3 -8 -5 -35 -10 11 -25 -26 7 42 -47 3 49 -26 3 -22 18 1 10 -7 5 -21 -16
 -17 -50 5 -37 -26 -42 -18 19 -7 56 -10 29 -2 12 -29 -18 34 -28 -36 : J_644
4 19 2 -37 -10 5 -4 -18 -18 31 -30 -7 21 -13 5 44 20 35 -5 49 27 5 -24
 -21 -33 12 -34 -53 -20 -74 -23 11 53 -29 19 -6 12 -21 21 4 8 -62 : J_630
-21 -12 28 -21 -57 -49 4 33 17 -18 -18 -10 -2 6 48 12 15 90 -18 -8 5 -26
 -61 -2 28 79 14 -1 -41 -66 2 26 7 -15 -5 15 4 -18 12 49 9 -5 : J_426
24 -27 -49 38 31 -23 -8 16 -20 -6 50 -19 39 2 -3 -11 21 1 -5 -22 -49 9
 -15 20 9 -78 6 13 47 -42 -23 1 36 -25 36 -41 36 -35 -21 20 -32 -2 : J_907
6 -23 -37 12 44 -6 37 43 -23 14 -24 22 27 21 5 -29 32 -20 -32 -50 -37
 -18 -7 4 28 -68 -3 19 51 13 -38 -5 -23 -19 42 -8 15 -8 -2 40 32 -2 : J_686
6 -27 -18 66 -14 -5 -26 1 -24 19 -45 4 10 -1 -10 -18 3 7 17 -22 -39 -22
 -34 -19 -19 -50 -28 21 34 -32 -18 -26 6 -25 13 -43 14 15 -2 -12 -68 -7 : J_644
12 -26 55 -35 -34 -9 15 5 -22 -52 -14 -37 -42 33 12 44 -20 82 36 30 -19
 -15 -72 -40 1 60 -1 -40 -38 -3 39 22 -11 11 22 -13 0 28 -14 31 -64 27 : J_384
14 3 38 -11 -39 -5 58 -55 -24 -61 2 13 -52 -34 38 -13 -2 20 -30 -11 -34
 7 -30 22 51 58 -30 -11 0 -55 -12 32 -30 38 15 21 -1 -10 11 -5 13 6 : J_907
8 -7 8 -28 24 11 -59 -3 4 16 18 -34 38 -6 34 20 19 0 28 49 25 0 -2 -51
 -23 -55 -11 -15 -24 -18 -14 10 24 -15 15 -40 36 -16 -7 12 -24 -77 : J_555
43 -28 -11 2 9 -35 -35 -34 -19 42 -33 -4 -1 -2 32 -1 33 5 48 38 -12 16
 -16 -24 -63 -4 -37 -56 -48 -57 21 18 55 3 -19 -13 24 -8 -40 25 -36 -56 : J_786
20 -63 -25 0 0 -19 -13 5 -40 32 -46 -5 46 13 8 -29 -19 3 3 -8 -3 -40 -52
 -8 20 -41 -36 18 41 -17 -32 -26 -5 -25 20 -16 -3 -15 16 -14 7 9 : J_786
6 -20 -16 12 -10 -27 -17 57 -29 55 -13 -42 48 -12 21 -48 19 31 -3 -17 -4
 -13 -35 -22 46 -65 30 40 1 -75 -45 3 21 -34 66 3 -16 -47 25 14 -22 -30 : J_984
35 -30 10 -30 59 -26 -20 13 -12 65 -34 25 15 -22 -30 26 65 -18 14 29 -21
 -4 9 -42 -27 -24 -46 -44 1 -112 -21 -18 22 40 -13 -40 10 -30 12 -3 6
 -59 : J_555
-25 -3 14 -6 10 -6 -42 -38 -8 41 -51 -10 62 10 27 -3 44 17 3 37 39 -11
 -9 -29 -80 -40 -15 -50 -48 -25 18 12 22 -39 21 -39 -5 -29 -41 29 -40
 -65 : J_823
20 -26 21 -23 -33 -9 28 27 -1 -20 -72 22 -17 3 46 -17 1 42 3 -32 -16 -52
 -61 4 19 60 -9 -15 -27 -38 15 16 -18 -1 42 37 18 1 5 49 50 -26 : J_786
-8 -13 42 26 -18 -53 -28 4 -12 -36 28 5 -1 26 -3 -11 3 2 10 -28 -16 -22
 -11 -4 43 27 18 11 15 18 31 24 -23 -16 -8 -25 -12 1 -20 44 -20 18 : J_931
-14 -5 32 -19 5 -15 30 7 -10 -62 -36 2 -25 11 38 -41 -19 60 -32 9 -13
 -13 -38 -24 -14 49 21 -26 -58 8 18 37 -19 -8 40 33 -2 11 -22 62 -4 -8 : J_630
-7 -37 13 -15 -47 -16 -5 11 -12 -28 6 5 -8 19 17 -25 7 76 -11 10 5 -44
 -30 5 40 44 1 -9 -55 -48 42 41 23 0 11 22 28 -24 -5 40 2 -15 : J_686
12 -23 -32 33 29 11 11 58 18 29 0 9 24 31 -14 -29 8 -39 -40 22 -5 -48
 -44 -25 9 5 -8 43 -54 -17 -76 8 -11 -10 34 -17 -22 -4 44 19 -11 -2 : J_389
-6 -44 -27 -3 35 -10 -1 16 11 20 -57 -11 7 31 -15 -63 -13 16 -20 44 -16
 -40 -31 -32 -6 -49 16 37 -31 -24 -30 -20 1 11 28 7 -14 -5 -16 17 -21 8 : J_384
-1 -4 -3 25 -51 3 -15 24 7 24 -11 -8 20 42 21 -17 1 21 20 -10 -16 -47
 -71 -30 24 6 -15 20 -6 -42 -48 11 1 -38 23 -35 -21 4 -6 -4 -30 -1 : J_384
25 -30 -34 0 17 -7 -33 -9 -11 36 -31 14 17 -2 25 -17 36 22 4 4 8 -15 -17
 2 -57 11 -57 -65 -52 -69 -30 42 44 -7 24 4 34 -39 -2 43 37 -51 : J_984
9 -16 -23 -15 12 11 -28 -38 7 1 -9 -9 56 23 20 12 41 -22 -14 15 20 6 1
 -50 -15 -29 -22 -54 16 12 3 -27 6 4 10 -57 17 -26 0 50 -26 -29 : J_555
4 -12 -3 -11 -54 -10 43 -6 -12 -70 -9 -23 13 21 36 -25 18 69 -29 -23 -16
 -18 -53 4 17 56 10 -37 -33 -41 37 19 -3 -19 41 37 28 -25 5 34 -6 -1 : J_110
28 -12 11 -21 -8 -15 -14 0 -9 9 -10 -5 58 -31 4 -1 32 3 31 -5 42 -6 -9
 -2 -44 10 -71 -66 14 -102 -14 12 -4 -14 17 -15 36 -47 25 -14 42 -51 : J_984
-18 2 12 2 -5 -33 -63 -28 -18 38 -22 -43 8 8 6 -30 3 40 44 53 39 -3 -16
 -45 -61 -67 -35 -35 -28 -60 1 15 44 3 -13 2 26 -19 -14 0 -39 -68 : J_644
18 -50 -5 36 37 -19 8 21 -82 7 -58 -18 51 27 1 -63 12 9 -43 41 -13 -47
 -86 -12 -6 -68 -26 -33 57 -46 -48 3 -50 -54 47 -37 -15 -17 -1 -12 15 -1 : J_786
8 13 -5 -45 25 -18 15 0 -27 63 -46 6 -7 6 -14 -3 67 13 -23 40 -17 -13
 -26 -20 -67 -17 -21 -95 -45 -85 -19 34 91 -11 25 44 27 -24 -42 48 0 -39 : J_686
-9 -38 -5 -45 6 20 -10 -33 -42 12 -32 5 7 -2 9 -16 40 12 -30 45 7 -8 -37
 -21 -45 22 -45 -77 -43 -72 -18 9 59 2 4 11 51 -43 12 24 32 -66 : J_786
5 -34 -29 -25 -22 -3 -10 -36 -34 45 -23 -38 27 -19 6 -34 3 -8 20 11 2 6
 -53 -7 -68 4 -61 -42 -31 -89 -32 -8 49 10 23 11 9 -53 5 6 -4 -36 : J_426
-1 -17 10 7 -50 -13 7 29 -30 -21 16 0 -23 22 38 -11 10 35 -9 -31 -7 -20
 -40 2 59 46 12 -15 -25 -46 24 46 9 17 4 39 34 -10 24 15 26 -34 : J_686
0 -16 19 1 -18 -29 29 -3 -35 -50 8 -23 -16 14 13 7 26 32 -38 -7 -19 8
 -38 -9 13 72 5 -46 -57 -49 29 33 4 18 22 22 18 -19 6 50 -17 -6 : J_907
-7 -23 -1 -9 -43 -22 32 -5 -14 -49 -62 22 -15 -32 34 -27 -23 65 -45 -1
 -19 -48 -37 -4 13 31 -5 20 5 -72 16 -3 -3 8 14 36 32 2 34 18 -2 -15 : J_426
1 -31 -14 56 -2 -5 -24 35 -12 11 -18 -20 25 -2 36 -61 11 6 -7 -35 -28
 -18 -55 -2 25 -27 5 5 6 -49 -39 2 6 -31 44 -3 -15 -11 -19 -4 -16 -28 : J_907
7 -7 -19 15 -14 18 -22 51 -12 20 6 -10 72 -16 32 -19 24 19 0 -32 -12 -26
 -37 -13 10 -57 -4 -2 28 -54 -35 4 20 -66 45 -30 1 -27 -8 7 -14 -44 : J_823
12 -23 -40 -29 24 10 -5 1 14 38 14 26 31 6 -13 -10 16 -42 -16 -5 1 -3 12
 7 24 10 -2 21 -7 -12 -72 -15 11 -21 16 -11 1 -28 1 10 34 28 : J_630
-8 -3 -20 10 -26 22 -25 21 -34 14 -4 -10 54 -1 -8 -5 13 0 6 -44 -10 -21
 -28 -19 5 -78 3 12 55 -25 -32 -22 18 -24 20 -18 40 -43 24 28 -33 -16 : J_823
-5 -10 -36 23 28 -9 -11 54 -32 31 3 -27 30 31 -24 -17 -21 51 1 14 -11
 -30 1 -18 46 -54 -6 51 11 -13 -4 -11 13 -14 56 -22 6 0 24 7 -11 -23 : J_644
6 -22 -40 -5 34 -18 19 25 -45 -21 -7 -6 30 24 -7 -23 -2 -1 -52 2 -24 -45
 1 -34 21 -75 5 7 48 -33 -21 -9 -16 -22 46 7 15 4 1 19 11 7 : J_555
10 -7 11 -2 -26 -16 -9 -33 -36 -3 -20 -26 10 18 -2 34 64 -17 30 36 15
 -19 -26 -36 -73 -34 -10 -59 -40 -103 29 8 8 -10 21 -42 39 -9 17 17 -72
 -66 : J_110
-34 -19 67 -17 -71 -34 -11 -33 -5 -54 -48 -13 -4 7 20 17 30 34 -41 -3 9
 -48 -55 -36 30 -11 -13 -11 -4 -18 36 1 -12 -8 -32 2 18 5 2 30 -45 -15 : J_644
-25 17 36 -10 -45 0 21 -10 -25 -60 22 -10 -1 31 -12 -24 -18 -3 -29 -23
 -5 -40 -47 0 2 61 -5 -11 -54 23 27 51 -3 -34 49 29 3 -7 -4 52 4 -5 : J_630
27 -31 -7 -23 33 3 12 15 -47 3 -19 -19 21 -19 20 -10 25 -13 -25 1 0 31
 -24 -28 23 -37 5 -10 16 0 -38 -3 -35 -7 13 5 -2 -34 29 15 18 -17 : J_630
-22 -22 19 -12 3 19 -6 -30 -28 32 -40 4 -15 2 24 -33 47 -12 -14 35 24 13
 -33 -43 -46 4 -32 -61 -55 -44 -41 19 14 8 17 -17 0 -24 17 23 -17 -62 : J_686
7 -9 -6 38 -62 -7 5 18 9 27 -16 -9 26 16 7 -13 22 42 38 -42 -24 -22 -40
 -3 2 -39 -12 39 29 -50 -20 -19 -9 -39 11 -14 -8 -26 -20 -5 -48 15 : J_389
31 -30 -48 43 -7 -18 -20 14 -45 36 1 12 58 25 -5 -18 36 -16 -18 14 -28
 -31 -31 -14 14 -32 -9 -3 34 -76 -18 -12 25 -38 -8 -51 27 -21 3 -12 -27
 -3 : J_786
31 -33 -17 -24 12 -9 -22 -10 -11 0 -12 4 51 -10 45 -7 39 9 22 -1 16 15
 -16 -11 -19 -5 -43 -53 2 -63 -13 8 5 -2 9 -18 48 -50 5 29 42 -79 : J_630
-8 -25 26 17 -29 -10 -37 -51 35 13 -44 -12 -22 14 -8 17 66 -5 -5 54 25
 -10 -21 -36 -42 20 -73 -53 -67 -37 8 -8 25 -10 -34 -19 14 -11 -7 21 -24
 -69 : J_426
-5 -31 6 -44 64 -3 30 48 -47 6 -19 -30 39 -14 -28 11 1 3 -17 5 -33 -10
 -39 -18 16 -64 3 28 53 -11 -53 -15 10 -42 77 11 17 -9 26 -19 21 -26 : J_384
-6 -15 2 -52 -10 -42 -15 -35 -30 25 -21 12 22 -10 -5 33 46 13 -23 30 31
 -9 -2 -50 -67 13 -51 -78 -23 -105 -19 10 64 -37 -14 5 34 -34 9 21 7 -43 : J_931
-52 -33 40 -13 -30 -4 4 10 10 -49 -12 -5 18 23 28 -57 7 27 -66 -37 -8
 -45 -63 -6 47 57 15 -5 -32 4 -1 12 7 -38 56 28 2 -33 -8 44 41 -26 : J_931
11 -53 65 -14 -18 -46 6 -4 -22 -57 -29 -32 -5 13 35 -1 8 41 5 -2 -4 -16
 -75 -15 0 62 -33 -68 -53 -38 13 36 -20 -5 36 28 8 -6 -23 31 -10 -19 : J_823
-10 7 37 16 -68 -15 11 6 -39 -51 25 7 -3 7 -8 1 -1 53 -15 -31 6 -29 -22
 -9 46 45 -27 -11 5 -30 15 39 -24 -30 7 9 -2 -19 38 23 -1 -3 : J_823
10 -36 -26 39 -7 -12 -34 69 -27 41 -54 -14 16 0 19 -65 12 23 11 -17 -38
 -56 -55 -8 -11 -21 10 0 -40 -114 -34 14 24 -11 40 14 -11 -4 -30 32 -22
 -19 : J_984
-49 -4 68 2 -53 19 22 32 33 -72 -9 -13 -22 50 21 -11 -11 74 -52 13 26
 -70 -97 -5 2 67 2 -29 -52 7 -1 43 -28 -39 34 28 -3 9 6 5 18 -3 : J_389
19 -13 -32 -2 29 -10 -5 21 -3 2 27 -24 72 -6 -46 3 -3 -16 -16 8 -26 -19
 -14 -10 -17 -56 -4 9 34 -24 -1 -19 40 -32 46 -40 5 -27 -3 20 -33 1 : J_555
1 -23 -12 -25 -32 12 -2 -9 -38 26 6 -6 17 -12 5 15 12 17 -2 -17 -9 -3
 -73 1 -57 22 -51 -75 0 -74 -29 22 79 -4 -3 26 11 -37 15 -21 -4 -22 : J_389
29 -20 -9 -33 -51 -10 -14 -32 -16 26 -4 16 36 10 -13 5 45 -15 23 -9 12
 -35 -18 -18 -8 -26 -51 -51 35 -67 18 -16 37 -12 -1 -33 35 -45 8 30 -8
 -23 : J_786
36 -13 -40 11 -12 11 -17 37 -8 -3 32 3 18 2 -3 -9 -18 30 -22 27 -1 -47
 -29 -3 28 -22 13 3 23 -35 -24 16 5 -45 26 -45 -14 -16 8 27 -4 32 : J_931
-18 -7 6 3 34 -12 -9 6 -27 48 -12 -8 28 53 -6 -29 49 7 -41 9 21 -18 -44
 -41 -53 8 -69 -85 -56 -12 -23 41 15 -28 27 -15 -4 -32 3 6 35 -49 : J_644
-1 -9 -6 -33 30 -33 -20 -26 -53 8 -30 -8 45 23 21 -46 40 8 14 36 12 -25
 -10 -67 -86 -13 -44 -94 -52 -66 6 25 37 -14 22 6 32 -5 -20 31 -46 -59 : J_110
-36 -31 51 -3 8 -38 -27 43 -67 -31 -11 -7 -31 13 13 -39 6 81 -19 5 -29
 -18 -64 -62 -31 40 -5 -64 -43 -53 -15 48 25 -16 -7 16 10 -10 -12 59 -22
 -26 : J_931
11 -14 -13 -14 20 6 -32 -4 -21 53 -28 3 30 10 -24 15 55 -36 19 17 6 -20
 -18 -27 -49 -31 -44 -48 2 -72 -64 -11 24 -23 28 -39 33 -40 1 53 17 -44 : J_931
6 -37 -9 56 56 -6 23 24 -41 -25 -13 -43 11 -5 7 -21 -12 -7 -18 -5 -59 11
 -63 14 -7 -42 -22 16 12 -43 -48 -2 -9 2 60 -14 25 -1 0 -27 -6 -38 : J_907
-10 -33 -11 25 18 -6 -47 28 -26 24 -45 7 19 3 -49 -25 -8 11 -7 18 -12
 -39 -35 -37 -36 -12 -9 -9 -3 -36 -25 -23 33 -6 -5 -18 23 6 16 12 -62 18 : J_644
-16 -43 33 -20 -50 -2 18 -9 -9 -40 -49 13 -40 29 58 4 -12 77 -10 -8 -2
 -33 -78 -4 -17 80 -2 -44 -53 -28 36 25 2 -3 32 -3 17 5 2 31 7 -17 : J_786
34 -33 -8 29 3 -35 -14 35 2 52 -8 0 0 1 -4 8 26 41 18 9 -5 4 -8 -13 16
 -17 12 17 8 -69 -27 -9 -10 -46 22 -46 -26 -28 -1 -11 -7 9 : J_931
-7 -61 -1 10 -9 -37 -70 -22 -36 48 -48 3 16 2 15 -5 40 50 17 19 18 -10
 -5 -18 -28 20 -20 -48 -45 -91 9 12 57 -12 1 -5 18 -23 -10 2 -32 -41 : J_984
-7 -18 44 9 -34 -27 18 28 35 -95 -5 -5 6 38 48 -37 36 41 -45 -32 12 -45
 -43 -20 57 5 -7 -39 24 -13 20 15 -63 -38 28 2 22 -18 -14 54 62 -41 : J_931
24 -10 -36 -40 5 33 -7 -1 -33 52 -37 3 64 -27 23 -9 53 -13 -21 17 48 -1
 -4 -31 -62 24 -44 -74 -70 -65 -40 25 14 -45 35 21 3 -56 20 36 39 -52 : J_823
-39 11 44 23 -38 -10 1 7 -20 -21 -28 -16 8 25 -3 -26 -2 29 -25 -13 2 -33
 -54 -30 16 35 -14 4 -29 -5 9 14 -18 -4 23 -4 3 -5 34 23 -23 -27 : J_644
25 -4 -14 -13 15 -8 16 -48 -54 10 -40 -22 36 4 47 22 29 17 -26 50 3 4
 -36 -29 -19 6 -49 -69 -30 -68 0 16 18 25 36 -27 23 -20 12 22 -22 -60 : J_907
-2 -30 38 -3 -40 -25 -11 -47 -25 -1 11 -36 10 -19 -13 -13 55 -29 24 22
 -12 25 -28 -26 -35 -41 -16 -22 -8 -83 32 -16 38 -12 -7 -43 7 -41 -16 8
 -74 -59 : J_786
7 -27 -20 -25 5 50 -18 14 24 1 3 -40 23 -18 29 28 24 -6 24 2 20 21 -30 7
 -33 28 -29 -68 -33 -78 -24 -18 46 6 44 -4 42 -19 -4 0 32 -71 : J_907
-24 -8 13 -18 7 -15 -28 -10 -13 22 -51 -27 5 2 -4 -7 42 -23 10 57 30 -20
 -34 -39 -74 5 -35 -49 -50 -96 -54 -2 27 -6 25 13 50 -16 17 48 1 -80 : J_426
-10 5 20 -13 -54 -12 14 27 -21 -47 35 -18 45 -1 42 -22 16 75 -17 -46 -20
 -20 -74 -3 17 40 -20 -35 21 -22 17 37 16 -51 46 -12 25 -48 9 55 2 -28 : J_426
39 -60 -34 16 43 -22 -51 25 -4 57 -28 10 -26 4 -3 -30 -17 11 -1 40 -1
 -28 -29 -36 -8 -19 -4 -7 -36 -46 -66 14 24 3 15 2 -24 -3 19 -3 -9 6 : J_555
4 -14 5 -37 11 8 -3 -40 0 5 -44 4 19 4 -25 6 35 16 1 83 25 -38 -23 -11
 -71 38 -54 -47 -85 -95 -24 7 13 5 11 -18 39 -29 17 11 -6 -34 : J_110
55 -41 -60 9 -7 -10 -5 39 -35 41 -3 -10 43 -3 9 -38 -45 33 18 0 -4 -23
 -52 -15 13 -38 -27 2 49 -48 -31 -14 24 -26 32 -25 -14 -22 34 -18 -12 18 : J_786
-40 -2 59 38 -39 -69 10 7 -9 -70 -29 -44 14 19 32 -17 7 39 -40 -2 18 -11
 -71 -21 -3 66 -16 -27 -21 -6 17 35 -30 -55 10 28 -6 11 12 25 0 -37 : J_426
-22 -8 46 29 -27 -34 -2 10 3 -53 -26 -19 -4 16 11 1 -16 79 25 -29 -16 -2
 -30 5 1 58 -13 6 -40 -8 35 19 -5 -1 7 42 42 -7 -15 25 -3 -29 : J_823
5 -30 -10 24 -40 -45 7 -2 -52 -32 -33 -7 -19 20 34 32 9 45 -9 -2 -28 -39
 -26 18 37 51 -8 21 -51 -97 0 43 -3 9 23 24 42 15 12 44 7 -19 : J_984
28 -17 -7 -27 -2 -6 -35 -23 -1 17 10 -6 21 -29 -3 49 55 -2 23 -2 -34 17
 4 -14 -36 -48 -18 -56 31 -66 24 -15 70 -5 -26 -31 25 -21 -47 10 -38 -32 : J_555
-12 -2 50 0 -52 -21 -9 -18 -23 -72 -12 -43 9 -9 16 -6 -32 51 17 26 12
 -12 -61 -13 -1 59 -14 -9 -1 -13 18 7 -25 0 2 3 37 -3 20 31 -41 0 : J_426
16 -37 -30 -18 -14 13 -47 -13 -22 39 -38 -28 28 0 6 23 39 -5 -11 52 19
 -31 -44 -6 -33 -5 -29 -60 -52 -97 -35 10 54 1 3 -8 20 -24 -3 30 -11 -24 : J_984
-18 -5 4 -18 -79 6 15 -15 -30 -46 -6 -7 -13 3 32 -44 -15 64 -7 -9 -10
 -36 -37 -7 -1 73 2 -21 -32 -66 38 14 9 4 31 37 38 -19 -1 38 -15 -4 : J_426
-3 -23 11 51 6 -4 -64 -3 -1 31 -18 -21 -5 45 -32 -37 -27 30 44 44 12 -29
 -17 -14 38 12 -41 22 -20 31 -34 -8 -22 1 3 -33 -18 15 -11 -6 -31 27 : J_644
-9 -19 -14 52 31 20 -40 11 -37 29 18 -16 16 16 -7 -46 5 -11 7 13 0 16 5
 -5 28 -11 -4 16 -1 2 -11 0 -25 16 2 -36 -4 -13 17 -36 4 -27 : J_644
-7 -66 13 21 55 -19 -30 46 -37 -7 9 -62 25 17 -38 -28 5 -3 -5 10 -22 0
 -35 -31 -25 -79 26 -5 10 -9 8 -18 -10 -26 36 -15 -1 -17 -25 -21 -33 -8 : J_555
51 -13 -30 -28 30 6 4 34 -38 30 26 0 -32 3 -42 22 31 -31 7 5 -42 -20 31
 -32 35 -79 15 4 27 -51 -6 -10 -1 34 15 -2 13 -9 6 28 -7 8 : J_555
